Here is a tiny trained network, its code and every weight. The questions are about switching its units off for an input and a class, where a switched-off unit gives its printed mean instead of its output.

import numpy as np


def w(rows, s, z=0):
    codes = np.array(rows[::2]) - 128.0
    scale = np.full(codes.shape[1], s)
    scale[-1] = z or s
    return codes * scale


def f(y):
    return np.maximum(y, 0)


def log_softmax(a):
    a = a - a.max(-1, keepdims=True)
    return a - np.log(np.exp(a).sum(-1, keepdims=True))


def net(x, mask):
    res = np.array(x, float).reshape(1, 8) / 4 @ E
    y = f(res @ A[0][:, :-1].T + A[0][:, -1])
    res = res + np.where(mask, y, B[0][:, -1]) @ B[0][:, :-1]
    return log_softmax(res[-1] @ U[:, :-1].T + U[:, -1])


A, B = {}, {}
E = w([
[135,159,131,122,116,126,124,128,143],'x0',
[174,136,170,189,29,115,205,37,74],'x1',
[125,129,128,131,126,125,128,129,128],'x2',
[121,139,131,142,120,126,129,134,135],'x3',
[130,182,254,160,247,92,111,122,93],'x4',
[211,167,77,155,166,85,240,195,116],'x5',
[139,55,220,62,72,83,170,180,166],'x6',
[213,72,110,205,136,50,57,95,220],'x7',
],0.0098)
A[0] = w([
[35,96,167,94,120,160,79,78,206,38],'N1',
[153,93,115,160,146,32,104,90,202,82],'N2',
[123,58,71,117,49,163,148,183,163,15],'N3',
[151,114,167,185,102,165,190,90,122,28],'N4',
[127,193,79,178,215,144,96,51,78,42],'N5',
[184,187,243,124,190,123,115,102,113,5],'N6',
[176,170,102,123,143,77,178,193,140,50],'N7',
[194,117,110,159,130,42,60,104,205,57],'N8',
[149,117,78,94,83,167,123,115,138,39],'N9',
[171,39,199,88,134,118,155,164,129,53],'N10',
[154,93,196,73,95,108,153,165,177,46],'N11',
[53,185,146,62,120,206,179,186,53,89],'N12',
[120,119,218,100,110,63,136,175,130,12],'N13',
[113,91,118,185,123,77,133,83,175,101],'N14',
[191,147,88,147,179,133,203,169,125,90],'N15',
[162,132,158,132,101,99,176,2,105,90],'N16',
[190,146,97,142,153,101,211,222,115,109],'N17',
[174,185,87,128,155,171,87,111,107,67],'N18',
[165,123,146,161,71,99,164,59,57,72],'N19',
[128,124,152,119,195,116,101,159,125,78],'N20',
[68,135,151,125,104,136,87,103,134,17],'N21',
[126,149,56,156,76,193,122,123,186,27],'N22',
[71,117,166,129,127,152,104,69,165,31],'N23',
[162,108,126,156,139,81,100,108,185,113],'N24',
[132,160,30,198,175,177,81,64,58,76],'N25',
[146,130,153,163,84,131,171,54,102,127],'N26',
[99,123,67,96,206,113,70,213,164,61],'N27',
[197,80,119,182,151,113,86,109,179,41],'N28',
[73,131,109,89,172,149,79,226,151,62],'N29',
[78,161,156,109,100,156,191,125,106,110],'N30',
[174,177,102,130,168,70,201,148,148,38],'N31',
[103,154,220,178,221,83,102,156,111,65],'N32',
[116,104,42,129,83,153,130,149,146,35],'N33',
[124,109,98,77,198,141,101,206,206,102],'N34',
[99,119,177,96,128,141,51,58,137,34],'N35',
[92,129,181,122,84,164,73,47,139,34],'N36',
[143,171,224,172,193,134,117,112,96,52],'N37',
],0.0096,0.0023)
B[0] = w([
[117,84,162,184,156,157,129,57,173,200],'N1',
[101,199,98,66,200,38,111,103,61,208],'N2',
[166,109,55,82,132,162,164,200,163,201],'N3',
[167,160,156,173,124,169,65,140,113,184],'N4',
[92,159,171,106,26,79,230,173,205,227],'N5',
[174,94,45,75,114,199,184,186,128,213],'N6',
[121,55,157,147,191,144,78,73,190,194],'N7',
[67,122,110,59,193,66,70,132,63,221],'N8',
[176,87,65,100,138,168,175,148,149,172],'N9',
[95,158,185,115,45,96,242,143,176,187],'N10',
[47,206,191,155,44,109,218,181,168,188],'N11',
[27,166,107,19,237,51,60,90,3,251],'N12',
[111,137,164,121,55,83,234,203,191,184],'N13',
[125,170,89,95,145,69,126,135,87,180],'N14',
[90,55,138,145,165,144,117,27,181,206],'N15',
[178,192,153,217,94,184,47,152,59,207],'N16',
[82,48,184,178,196,150,98,39,191,223],'N17',
[84,150,183,122,74,95,175,115,143,180],'N18',
[196,179,157,203,112,188,50,137,97,210],'N19',
[171,146,88,123,90,165,129,147,113,175],'N20',
[108,83,141,160,176,144,129,81,156,167],'N21',
[130,104,86,58,110,182,184,182,125,189],'N22',
[148,106,150,120,184,154,150,69,177,173],'N23',
[73,155,118,69,162,74,135,122,44,189],'N24',
[55,184,197,152,54,40,237,172,226,239],'N25',
[199,171,153,190,146,154,49,155,74,201],'N26',
[210,190,178,223,76,171,16,151,96,226],'N27',
[78,121,143,59,175,67,98,150,84,200],'N28',
[165,203,160,189,109,146,70,128,96,213],'N29',
[118,136,130,89,172,27,68,162,58,191],'N30',
[109,51,145,164,172,162,134,65,167,197],'N31',
[183,103,25,91,123,203,166,165,142,224],'N32',
[193,75,52,93,99,185,168,175,151,191],'N33',
[216,198,179,248,69,161,53,130,67,219],'N34',
[108,45,122,166,185,167,164,61,157,191],'N35',
[129,51,155,164,169,144,119,84,164,191],'N36',
[204,47,16,51,133,174,165,213,141,213],'N37',
],0.0066,0.014)
U = w([
[199,184,169,203,106,177,44,146,62,254],'0',
[51,144,114,33,198,72,86,120,21,133],'1',
[189,71,11,65,118,204,157,192,145,62],'2',
[92,30,178,163,187,170,111,3,191,100],'3',
[58,168,206,118,32,80,192,173,187,95],'4',
],0.011,0.00072)

Each question gives the input, the list of numbers given to net, and the class t.
The units are the neurons (one row each of A and B). Each row of codes is followed by its name. A weight is (code - 128) times the scale printed after its matrix; where a second scale follows, it is the last column's (A, B and U).
mask holds one flag per neuron, in row order. A switched-off neuron (its flag False) gives its mean, the last column of its row in B, instead of its output. The means were averaged over made-up inputs and are rounded, as every weight is.
A unit's drop is (log p(t) with every unit on - log p(t) with that unit switched off) / (log p(t) with every unit on - log p(t) with every unit switched off).
The circuit of an input: a set's keep is (log p(t) with only the set's units on - log p(t) with every unit switched off) / (log p(t) with every unit on - log p(t) with every unit switched off). Starting from the 12 units with the biggest drops (on a tie, the unit counted first), units are removed one at a time, each time the one whose removal leaves the highest keep (on an exact tie, the one counted first), for as long as the keep stays at least 0.8.
units of the circuit, in order: the units of the circuit, biggest drop first
k most important neurons: the k neurons with the biggest drops, biggest first
drop of u: that unit's drop, to one decimal
input [-4,6,-2,-8,8,4,-6,-7], class 2: most important neuron	N37
input [6,-2,-7,7,6,7,-7,-5], class 3: 2 most important neurons	N17, N15
input [-4,8,-3,-8,2,7,7,0], class 0: 3 most important neurons	N16, N19, N26
input [4,-7,0,4,1,-1,-7,-4], class 0: 3 most important neurons	N27, N29, N34
input [-3,3,2,2,-6,2,8,8], class 1: 2 most important neurons	N8, N2
input [-2,-1,4,0,0,5,-6,-5], class 4: 3 most important neurons	N25, N5, N8
input [-2,-5,8,5,5,-4,2,-2], class 0: 4 most important neurons	N29, N34, N27, N3
input [-7,-3,2,2,5,8,1,6], class 3: 2 most important neurons	N17, N31
input [-5,-7,6,-8,5,-7,-6,-6], class 0: 3 most important neurons	N27, N29, N34
input [8,0,6,1,-3,-7,-1,-6], class 3: 2 most important neurons	N1, N36
input [6,-1,-8,-1,8,-7,4,-3], class 2: 2 most important neurons	N37, N6
input [2,8,-4,-7,-4,4,-2,-8], class 0: 3 most important neurons	N19, N16, N26
input [-7,1,4,-4,-2,-5,6,4], class 4: 4 most important neurons	N11, N10, N12, N17
input [-7,-1,8,2,5,-7,-8,-7], class 4: units of the circuit, in order	N5
input [-1,2,-2,7,-8,-5,8,5], class 2: 2 most important neurons	N3, N25
input [8,0,-5,-1,8,3,-8,-5], class 2: 2 most important neurons	N37, N32
input [-1,-3,0,0,-6,-6,0,7], class 1: drop of N13	0.0
input [8,-3,8,0,3,0,-5,1], class 4: drop of N5	0.1
input [-3,1,-5,5,7,-6,6,5], class 2: drop of N32	0.2
input [-6,-2,-4,-1,-5,7,0,1], class 3: units of the circuit, in order	N17
input [1,3,-3,2,-6,-5,6,6], class 1: drop of N6	0.2
